Below are the code and all the weights of a small trained network. Each question names an input and a class and asks about switching units off, where a switched-off unit gives its printed mean instead of its output.

import numpy as np


def w(rows, s, z=0):
    codes = np.array(rows[::2]) - 128.0
    scale = np.full(codes.shape[1], s)
    scale[-1] = z or s
    return codes * scale


def f(y):
    return np.maximum(y, 0)


def log_softmax(a):
    a = a - a.max(-1, keepdims=True)
    return a - np.log(np.exp(a).sum(-1, keepdims=True))


def net(x, mask):
    res = np.array(x, float).reshape(1, 6) / 4 @ E
    y = f(res @ A[0][:, :-1].T + A[0][:, -1])
    res = res + np.where(mask, y, B[0][:, -1]) @ B[0][:, :-1]
    return log_softmax(res[-1] @ U[:, :-1].T + U[:, -1])


A, B = {}, {}
E = w([
[136,213,153,123,38,173,198,91,178,98,140],'x0',
[236,154,192,66,106,117,117,190,136,153,210],'x1',
[80,79,127,181,101,152,98,121,79,205,66],'x2',
[117,161,166,112,120,157,134,160,17,69,189],'x3',
[222,127,75,163,1,176,132,174,109,104,217],'x4',
[206,152,124,149,149,99,124,225,213,100,20],'x5',
],0.0065)
A[0] = w([
[126,102,141,139,84,117,124,138,70,183,202,205],'N0',
[62,112,127,124,253,10,58,70,135,195,26,166],'N1',
[114,93,142,158,146,125,172,140,78,211,178,218],'N2',
[5,121,118,143,170,220,164,87,63,112,204,193],'N3',
[133,170,25,105,54,192,95,165,106,135,158,53],'N4',
[92,106,148,149,164,122,141,45,46,114,186,191],'N5',
[35,120,121,68,129,153,156,98,30,98,140,196],'N6',
[156,153,115,170,87,177,93,53,139,166,97,156],'N7',
[60,172,104,184,69,166,208,57,147,139,130,76],'N8',
[99,149,86,194,75,165,171,60,155,161,98,109],'N9',
[67,52,104,161,120,148,134,102,203,169,62,167],'N10',
[151,215,232,30,201,139,189,152,202,110,144,253],'N11',
[202,172,115,145,38,192,150,142,84,90,184,49],'N12',
],0.0054,0.0015)
B[0] = w([
[104,133,43,152,153,154,46,96,114,50,140,184],'N0',
[39,79,123,240,186,254,76,163,188,50,191,255],'N1',
[126,148,77,144,145,132,73,136,115,45,133,171],'N2',
[193,234,134,65,110,62,149,81,99,172,98,217],'N3',
[97,88,132,146,144,149,103,138,163,75,140,175],'N4',
[191,165,91,113,93,87,111,98,92,132,99,195],'N5',
[218,155,116,96,82,82,129,88,94,163,74,199],'N6',
[79,146,123,181,153,191,145,147,142,104,144,167],'N7',
[94,98,161,154,126,113,190,183,166,177,108,186],'N8',
[68,95,131,148,168,157,163,170,157,142,141,182],'N9',
[112,44,195,168,124,169,138,201,138,134,173,201],'N10',
[152,192,47,69,77,87,2,88,82,11,132,221],'N11',
[96,126,94,162,117,171,80,142,131,86,132,206],'N12',
],0.0074,0.008)
U = w([
[140,117,182,125,132,94,219,147,159,204,102,2],'0',
[204,190,123,39,86,49,105,51,95,99,115,226],'1',
[55,66,138,220,167,254,113,158,159,86,151,153],'2',
],0.0088,0.0006)

Each question gives the input, the list of numbers given to net, and the class t.
The units are the neurons (one row each of A and B). Each row of codes is followed by its name. A weight is (code - 128) times the scale printed after its matrix; where a second scale follows, it is the last column's (A, B and U).
mask holds one flag per neuron, in row order. A switched-off neuron (its flag False) gives its mean, the last column of its row in B, instead of its output. The means were averaged over made-up inputs and are rounded, as every weight is.
A unit's drop is (log p(t) with every unit on - log p(t) with that unit switched off) / (log p(t) with every unit on - log p(t) with every unit switched off).
The circuit of an input: a set's keep is (log p(t) with only the set's units on - log p(t) with every unit switched off) / (log p(t) with every unit on - log p(t) with every unit switched off). Starting from the 12 units with the biggest drops (on a tie, the unit counted first), units are removed one at a time, each time the one whose removal leaves the highest keep (on an exact tie, the one counted first), for as long as the keep stays at least 0.8.
units of the circuit, in order: the units of the circuit, biggest drop first
top k neurons: the k neurons with the biggest drops, biggest first
drop when u is switched off: that unit's drop, to one decimal
input [7,-2,6,5,1,-4], class 1: top neuron : N3
input [-7,6,-1,7,3,-1], class 1: top 2 neurons : N1, N10
input [4,2,-2,6,0,3], class 1: top 2 neurons : N1, N11
input [3,-6,4,-1,-1,-6], class 0: units of the circuit, in order : N3, N8, N11
input [2,2,3,-8,4,8], class 0: units of the circuit, in order : N1, N11
input [4,1,2,-5,3,7], class 0: top 2 neurons : N1, N0
input [4,-4,0,4,4,-3], class 1: top 2 neurons : N1, N3
input [5,-6,3,6,-3,1], class 0: top 2 neurons : N11, N8
input [-2,1,-1,-3,2,1], class 0: drop when N2 is switched off : 0.1
input [-1,-4,-3,6,-3,-5], class 1: drop when N6 is switched off : 0.0
input [5,4,6,-4,0,5], class 0: drop when N0 is switched off : 0.3
